Below is a small trained network, with its code and all its weights. Each question gives an input and a target symbol and asks what happens when units are switched off, that is, made to give their printed mean instead of their output.

import numpy as np


def w(rows, s, z=0):
    codes = np.array(rows[::2]) - 128.0
    scale = np.full(codes.shape[1], s)
    scale[-1] = z or s
    return codes * scale


def norm(h):
    return h / np.sqrt((h * h).mean(-1, keepdims=True) + 1e-5)


def f(y):
    return np.maximum(y, 0)


def softmax(a):
    e = np.exp(a - a.max(-1, keepdims=True))
    return e / e.sum(-1, keepdims=True)


def log_softmax(a):
    a = a - a.max(-1, keepdims=True)
    return a - np.log(np.exp(a).sum(-1, keepdims=True))


def net(x, mask):
    ids = ['ΞΦΨΩαεπ'.index(c) for c in x.split()]
    T = len(ids)
    res = E[ids] + P[:T]
    u = 0
    for l in range(3):
        q, k, v = (norm(res) @ M[l].T for M in (Q, K, V))
        z = softmax(np.where(np.tri(T) > 0, q @ k.T / 3**0.5, -1e9)) @ v
        res = res + np.where(mask[u], z, O[l][:, -1]) @ O[l][:, :-1]
        u += 1
        y = f(norm(res) @ A[l][:, :-1].T + A[l][:, -1])
        res = res + np.where(mask[u : u + 8], y, B[l][:, -1]) @ B[l][:, :-1]
        u += 8
    return log_softmax(norm(res)[-1] @ U[:, :-1].T + U[:, -1])


Q, K, V, O, A, B = {}, {}, {}, {}, {}, {}
E = w([
[95,79,145],'Ξ',
[110,144,177],'Φ',
[98,113,88],'Ψ',
[122,93,125],'Ω',
[181,139,87],'α',
[116,147,78],'ε',
[254,181,75],'π',
],0.0075)
P = w([
[251,155,148],'0',
[226,85,163],'1',
[202,63,166],'2',
[188,62,152],'3',
[174,63,146],'4',
[161,72,129],'5',
[150,80,113],'6',
[138,90,101],'7',
[118,98,82],'8',
[104,109,74],'9',
[87,136,58],'10',
[79,162,54],'11',
[77,185,55],'12',
],0.0027)
Q[0] = w([
[55,151,254],'0.h1',
[95,97,157],'0.h1',
[219,203,112],'0.h1',
],0.0043)
K[0] = w([
[21,144,57],'0.h1',
[50,152,115],'0.h1',
[255,51,93],'0.h1',
],0.0038)
V[0] = w([
[99,161,92],'0.h1',
[71,167,102],'0.h1',
[3,99,192],'0.h1',
],0.0031)
O[0] = w([
[170,114,201,46],'0.h1',
[178,117,152,12],'0.h1',
[211,253,84,7],'0.h1',
],0.0036,0.0012)
A[0] = w([
[181,109,50,156],'0.n1',
[135,133,122,43],'0.n2',
[75,167,105,110],'0.n3',
[85,2,71,79],'0.n4',
[205,114,23,229],'0.n5',
[108,144,160,105],'0.n6',
[60,81,125,7],'0.n7',
[163,92,187,193],'0.n8',
],0.005,0.0011)
B[0] = w([
[26,41,125,214],'0.n1',
[139,118,122,128],'0.n2',
[120,172,167,156],'0.n3',
[101,253,210,217],'0.n4',
[38,62,116,255],'0.n5',
[99,93,152,159],'0.n6',
[224,134,122,163],'0.n7',
[76,144,61,186],'0.n8',
],0.0036,0.0034)
Q[1] = w([
[151,210,134],'1.h1',
[161,67,161],'1.h1',
[235,254,145],'1.h1',
],0.0048)
K[1] = w([
[202,233,160],'1.h1',
[140,66,41],'1.h1',
[254,213,166],'1.h1',
],0.0049)
V[1] = w([
[167,92,145],'1.h1',
[90,61,13],'1.h1',
[28,14,254],'1.h1',
],0.003)
O[1] = w([
[129,152,141,125],'1.h1',
[57,166,98,124],'1.h1',
[160,253,86,252],'1.h1',
],0.0033,0.0036)
A[1] = w([
[104,24,94,111],'1.n1',
[81,100,249,75],'1.n2',
[129,139,134,83],'1.n3',
[156,70,133,97],'1.n4',
[193,69,61,127],'1.n5',
[224,20,120,5],'1.n6',
[236,66,78,43],'1.n7',
[179,3,116,99],'1.n8',
],0.0036,0.0018)
B[1] = w([
[122,68,178,219],'1.n1',
[115,71,24,254],'1.n2',
[127,131,124,128],'1.n3',
[151,146,144,147],'1.n4',
[204,103,141,244],'1.n5',
[253,128,118,172],'1.n6',
[209,148,114,207],'1.n7',
[197,107,173,200],'1.n8',
],0.0037,0.0012)
Q[2] = w([
[8,156,142],'2.h1',
[207,2,70],'2.h1',
[109,82,124],'2.h1',
],0.0093)
K[2] = w([
[157,124,5],'2.h1',
[139,95,239],'2.h1',
[158,113,142],'2.h1',
],0.012)
V[2] = w([
[192,138,39],'2.h1',
[63,220,43],'2.h1',
[162,252,158],'2.h1',
],0.004)
O[2] = w([
[254,68,33,254],'2.h1',
[79,16,107,215],'2.h1',
[119,76,198,156],'2.h1',
],0.005,0.00036)
A[2] = w([
[119,139,115,134],'2.n1',
[205,2,116,49],'2.n2',
[192,122,80,152],'2.n3',
[128,86,78,83],'2.n4',
[103,140,105,17],'2.n5',
[111,105,114,246],'2.n6',
[122,171,167,153],'2.n7',
[110,143,107,7],'2.n8',
],0.0079,0.0022)
B[2] = w([
[144,129,136,168],'2.n1',
[254,104,53,229],'2.n2',
[174,55,149,253],'2.n3',
[133,152,172,196],'2.n4',
[134,130,97,147],'2.n5',
[143,107,88,226],'2.n6',
[153,132,153,189],'2.n7',
[148,127,94,138],'2.n8',
],0.006,0.003)
U = w([
[239,41,87,200],'Ξ',
[46,78,53,41],'Φ',
[58,114,159,165],'Ψ',
[136,205,254,253],'Ω',
[103,105,165,16],'α',
[72,119,154,79],'ε',
[118,233,80,41],'π',
],0.0081,0.0036)

Each question gives the input, a string of symbols that net reads in full, and the target symbol t.
The units are the heads (3 rows each of Q, K, V and O) and the neurons (one row each of A and B). Each row of codes is followed by its name. A weight is (code - 128) times the scale printed after its matrix; where a second scale follows, it is the last column's (O, A, B and U).
mask holds one flag per unit, layer by layer, with each layer's heads first. A switched-off unit (its flag False) gives its mean, the last column of its rows in O or B, instead of its output. The means were averaged over made-up inputs and are rounded, as every weight is.
A unit's drop is (log p(t) with every unit on - log p(t) with that unit switched off) / (log p(t) with every unit on - log p(t) with every unit switched off).
The circuit of an input: a set's keep is (log p(t) with only the set's units on - log p(t) with every unit switched off) / (log p(t) with every unit on - log p(t) with every unit switched off). Starting from the 12 units with the biggest drops (on a tie, the unit counted first), units are removed one at a time, each time the one whose removal leaves the highest keep (on an exact tie, the one counted first), for as long as the keep stays at least 0.8.
circuit, biggest first: the units of the circuit, biggest drop first
k most important neurons: the k neurons with the biggest drops, biggest first
k most important neurons of layer l: the k neurons of layer l with the biggest drops, biggest first
input Φ π ε Ω π Φ Φ π Φ Φ Ξ, target Ω: circuit, biggest first => 0.h1, 0.n4, 0.n5, 2.n2
input Ψ Φ Ψ, target Ψ: circuit, biggest first => 0.n4, 2.n2
input Φ α π Ω Φ π π α Φ Ξ Φ, target Ω: circuit, biggest first => 0.n5
input Φ π Φ Φ α Φ Ξ Ξ Ω ε Φ α, target Φ: circuit, biggest first => 0.n5, 2.n2, 0.n1
input Ω π Φ Φ π ε Φ α Ω Ξ Ξ Φ, target Ω: 3 most important neurons => 0.n5, 0.n1, 1.n2
input π π ε, target π: 2 most important neurons of layer 2 => 2.n2, 2.n3
input ε Φ Ξ Ω ε Φ, target Φ: 2 most important neurons of layer 0 => 0.n4, 0.n6
input π ε Φ Ω Φ Φ, target Ψ: 2 most important neurons => 1.n2, 0.n4
input Φ ε Φ π π Φ α α Ψ Φ, target π: 2 most important neurons of layer 2 => 2.n3, 2.n2
input Φ α Φ Φ ε Ψ ε Ω Φ π π α Φ, target Ξ: 2 most important neurons => 0.n5, 0.n1
input α π α Φ Φ π α Φ α Ψ Φ, target π: 2 most important neurons => 0.n5, 0.n1
input Ξ Φ Φ π Φ Φ Ψ ε Φ α Φ Ξ, target π: 3 most important neurons of layer 0 => 0.n4, 0.n5, 0.n1
input Φ Φ Φ π Φ Ξ ε Ω, target Φ: 3 most important neurons of layer 2 => 2.n2, 2.n3, 2.n6
input ε π Ω Φ α α Φ α π α Φ Ω, target π: 2 most important neurons => 0.n4, 1.n5
input π Φ π Ψ, target π: 3 most important neurons => 0.n4, 1.n8, 1.n1
input Ω Φ Φ ε ε Φ α π Φ Φ Φ Ξ, target Ω: 2 most important neurons of layer 1 => 1.n2, 1.n1
input π Φ Φ Φ Ω, target Ω: 2 most important neurons => 2.n2, 0.n8
input π α ε, target π: 2 most important neurons of layer 0 => 0.n4, 0.n8
input ε Ψ Φ Φ, target Ψ: 2 most important neurons => 0.n4, 2.n2
input π π α α Φ Ξ, target π: 2 most important neurons of layer 1 => 1.n2, 1.n8
